Below are the code and all the weights of a small trained network. Each question names an input and a target symbol and asks about switching units off, where a switched-off unit gives its printed mean instead of its output.

import numpy as np


def w(rows, s, z=0):
    codes = np.array(rows[::2]) - 128.0
    scale = np.full(codes.shape[1], s)
    scale[-1] = z or s
    return codes * scale


def softmax(a):
    e = np.exp(a - a.max(-1, keepdims=True))
    return e / e.sum(-1, keepdims=True)


def log_softmax(a):
    a = a - a.max(-1, keepdims=True)
    return a - np.log(np.exp(a).sum(-1, keepdims=True))


def net(x, mask):
    ids = ['αγεζηθπτ'.index(c) for c in x.split()]
    T = len(ids)
    res = E[ids] + P[:T]
    u = 0
    for l in range(2):
        r = res
        for j in range(3):
            rows = slice(4 * j, 4 * j + 4)
            q, k, v = (r @ M[l][rows].T for M in (Q, K, V))
            z = softmax(np.where(np.tri(T) > 0, q @ k.T / 4**0.5, -1e9)) @ v
            o = O[l][rows]
            res = res + np.where(mask[u + j], z, o[:, -1]) @ o[:, :-1]
        u += 3
    return log_softmax(res[-1] @ U[:, :-1].T + U[:, -1])


Q, K, V, O = {}, {}, {}, {}
E = w([
[143,155,195,127,66,156],'α',
[147,140,55,66,76,216],'γ',
[107,166,168,87,219,92],'ε',
[64,138,92,142,101,62],'ζ',
[147,143,78,207,168,180],'η',
[191,117,148,111,113,25],'θ',
[109,70,49,71,196,57],'π',
[144,41,6,173,50,59],'τ',
],0.017)
P = w([
[187,254,78,110,105,101],'0',
[194,196,120,136,116,110],'1',
[195,136,147,138,110,117],'2',
[193,84,168,136,119,134],'3',
[184,52,180,143,118,125],'4',
[177,35,191,147,126,130],'5',
],0.01)
Q[0] = w([
[88,169,103,101,173,229],'0.h0',
[108,80,162,170,143,41],'0.h0',
[152,60,201,117,144,125],'0.h0',
[139,74,75,177,41,197],'0.h0',
[135,112,178,144,99,161],'0.h1',
[104,150,116,72,161,104],'0.h1',
[75,94,70,86,156,151],'0.h1',
[188,121,92,109,146,141],'0.h1',
[57,181,137,70,129,144],'0.h2',
[139,177,55,187,149,102],'0.h2',
[141,105,112,41,96,91],'0.h2',
[149,7,150,91,153,62],'0.h2',
],0.014)
K[0] = w([
[98,206,117,156,148,160],'0.h0',
[82,98,151,131,96,95],'0.h0',
[60,68,185,152,156,145],'0.h0',
[250,153,135,154,113,175],'0.h0',
[138,133,130,194,140,131],'0.h1',
[67,149,119,106,128,110],'0.h1',
[48,87,128,83,142,139],'0.h1',
[107,104,83,127,156,81],'0.h1',
[141,190,123,107,110,121],'0.h2',
[200,66,133,96,103,85],'0.h2',
[150,145,84,175,173,100],'0.h2',
[168,116,117,156,144,186],'0.h2',
],0.017)
V[0] = w([
[154,134,111,127,225,45],'0.h0',
[140,105,151,96,141,141],'0.h0',
[171,109,171,178,102,120],'0.h0',
[115,129,145,69,58,122],'0.h0',
[148,78,109,133,137,61],'0.h1',
[96,142,179,72,106,127],'0.h1',
[162,49,76,106,153,171],'0.h1',
[213,155,106,93,155,65],'0.h1',
[189,126,159,66,113,155],'0.h2',
[255,119,166,187,111,109],'0.h2',
[233,118,98,95,199,126],'0.h2',
[126,23,124,38,141,106],'0.h2',
],0.007)
O[0] = w([
[236,128,111,97,168,185,169],'0.h0',
[172,134,72,182,99,167,95],'0.h0',
[137,119,187,132,98,121,143],'0.h0',
[145,220,97,181,147,123,69],'0.h0',
[95,57,88,176,135,114,120],'0.h1',
[94,165,90,86,157,131,30],'0.h1',
[212,2,120,163,156,109,142],'0.h1',
[144,150,133,179,128,221,227],'0.h1',
[200,31,218,68,104,165,136],'0.h2',
[169,169,117,138,109,137,231],'0.h2',
[219,152,103,149,139,132,233],'0.h2',
[114,109,125,66,118,110,1],'0.h2',
],0.0067,0.0057)
Q[1] = w([
[80,69,113,74,88,122],'1.h0',
[52,112,163,173,180,93],'1.h0',
[55,182,162,145,206,123],'1.h0',
[183,193,129,178,90,87],'1.h0',
[202,147,121,218,135,236],'1.h1',
[123,121,164,212,152,101],'1.h1',
[199,154,101,8,120,66],'1.h1',
[80,109,62,38,138,88],'1.h1',
[111,152,79,121,183,117],'1.h2',
[79,98,71,123,155,213],'1.h2',
[199,86,119,254,188,118],'1.h2',
[198,113,75,250,145,204],'1.h2',
],0.0098)
K[1] = w([
[34,102,132,86,116,177],'1.h0',
[87,165,151,172,161,131],'1.h0',
[76,193,129,155,149,121],'1.h0',
[166,123,130,183,120,107],'1.h0',
[173,79,182,175,191,90],'1.h1',
[99,147,170,170,165,132],'1.h1',
[151,73,92,40,69,95],'1.h1',
[90,142,155,76,54,122],'1.h1',
[95,170,109,144,150,158],'1.h2',
[100,185,139,134,133,86],'1.h2',
[119,109,153,251,71,124],'1.h2',
[167,104,162,212,158,112],'1.h2',
],0.013)
V[1] = w([
[170,136,144,185,150,22],'1.h0',
[138,166,153,119,232,76],'1.h0',
[107,121,66,104,215,177],'1.h0',
[135,63,114,76,119,156],'1.h0',
[116,60,175,150,255,153],'1.h1',
[119,175,183,119,160,193],'1.h1',
[139,141,233,196,111,88],'1.h1',
[80,87,44,218,61,161],'1.h1',
[113,25,84,189,107,137],'1.h2',
[157,149,89,125,87,45],'1.h2',
[127,111,87,102,148,83],'1.h2',
[123,136,22,112,172,137],'1.h2',
],0.0095)
O[1] = w([
[85,52,73,66,50,201,242],'1.h0',
[166,105,47,136,2,108,72],'1.h0',
[116,65,115,192,88,54,110],'1.h0',
[164,107,178,160,132,141,56],'1.h0',
[162,184,29,96,108,30,171],'1.h1',
[93,179,156,128,181,123,213],'1.h1',
[88,204,84,130,93,196,190],'1.h1',
[86,111,153,233,52,135,160],'1.h1',
[68,148,109,185,187,191,187],'1.h2',
[85,62,123,102,126,171,148],'1.h2',
[145,87,94,107,127,168,1],'1.h2',
[118,87,91,136,213,124,163],'1.h2',
],0.0083,0.0045)
U = w([
[101,150,169,116,61,68,131],'α',
[176,111,194,146,160,96,106],'γ',
[108,171,75,80,168,56,139],'ε',
[3,117,137,80,98,11,254],'ζ',
[144,235,67,220,119,89,141],'η',
[186,131,100,89,82,159,58],'θ',
[161,80,111,135,95,54,104],'π',
[70,93,104,114,153,114,111],'τ',
],0.0052,0.0093)

Each question gives the input, a string of symbols that net reads in full, and the target symbol t.
The units are the heads (4 rows each of Q, K, V and O). Each row of codes is followed by its name. A weight is (code - 128) times the scale printed after its matrix; where a second scale follows, it is the last column's (O and U).
mask holds one flag per head, layer by layer. A switched-off head (its flag False) gives its mean, the last column of its rows in O, instead of its output. The means were averaged over made-up inputs and are rounded, as every weight is.
A unit's drop is (log p(t) with every unit on - log p(t) with that unit switched off) / (log p(t) with every unit on - log p(t) with every unit switched off).
The circuit of an input: a set's keep is (log p(t) with only the set's units on - log p(t) with every unit switched off) / (log p(t) with every unit on - log p(t) with every unit switched off). Starting from all 6 units, units are removed one at a time, each time the one whose removal leaves the highest keep (on an exact tie, the one counted first), for as long as the keep stays at least 0.8.
circuit, biggest first: the units of the circuit, biggest drop first
most important unit: the unit with the biggest drop
which heads matter: for each layer, one digit per head in row order, 1 if its drop is at least 0.15 and else 0, layers parted by /
input η γ γ η γ, target η: which heads matter => 001 / 111
input γ γ η γ θ, target θ: circuit, biggest first => (1.h0, 0.h0, 1.h1)
input η η θ γ ε, target θ: circuit, biggest first => (0.h0, 1.h0)
input γ γ τ ζ α, target τ: most important unit => 0.h1
input τ ζ ε, target τ: which heads matter => 000 / 011
input η η ζ η η α, target η: circuit, biggest first => (1.h1, 1.h2)
input ζ γ γ η π, target π: circuit, biggest first => (0.h0, 1.h1, 0.h1)
input γ τ π γ, target τ: which heads matter => 110 / 001
input η γ ε, target ε: circuit, biggest first => (1.h1, 0.h0)
input γ ε γ, target ε: circuit, biggest first => (0.h0, 1.h1)
input η η η η ζ, target η: which heads matter => 101 / 011
input η η τ γ γ, target τ: circuit, biggest first => (1.h2, 0.h1)
input η η γ π η η, target π: which heads matter => 111 / 110
input τ η γ, target γ: which heads matter => 100 / 100
input α τ θ, target τ: most important unit => 1.h2
input θ θ γ π θ θ, target π: circuit, biggest first => (0.h1, 1.h1, 0.h0, 1.h0)
input γ θ η η ζ, target η: circuit, biggest first => (1.h2, 1.h1, 0.h0)
input η η η θ, target θ: circuit, biggest first => (1.h0, 1.h1)
input θ η η θ θ η, target θ: circuit, biggest first => (0.h2, 1.h0)
input ε ζ ζ ζ η γ, target γ: which heads matter => 101 / 100
input τ ε ζ τ α, target τ: which heads matter => 010 / 101
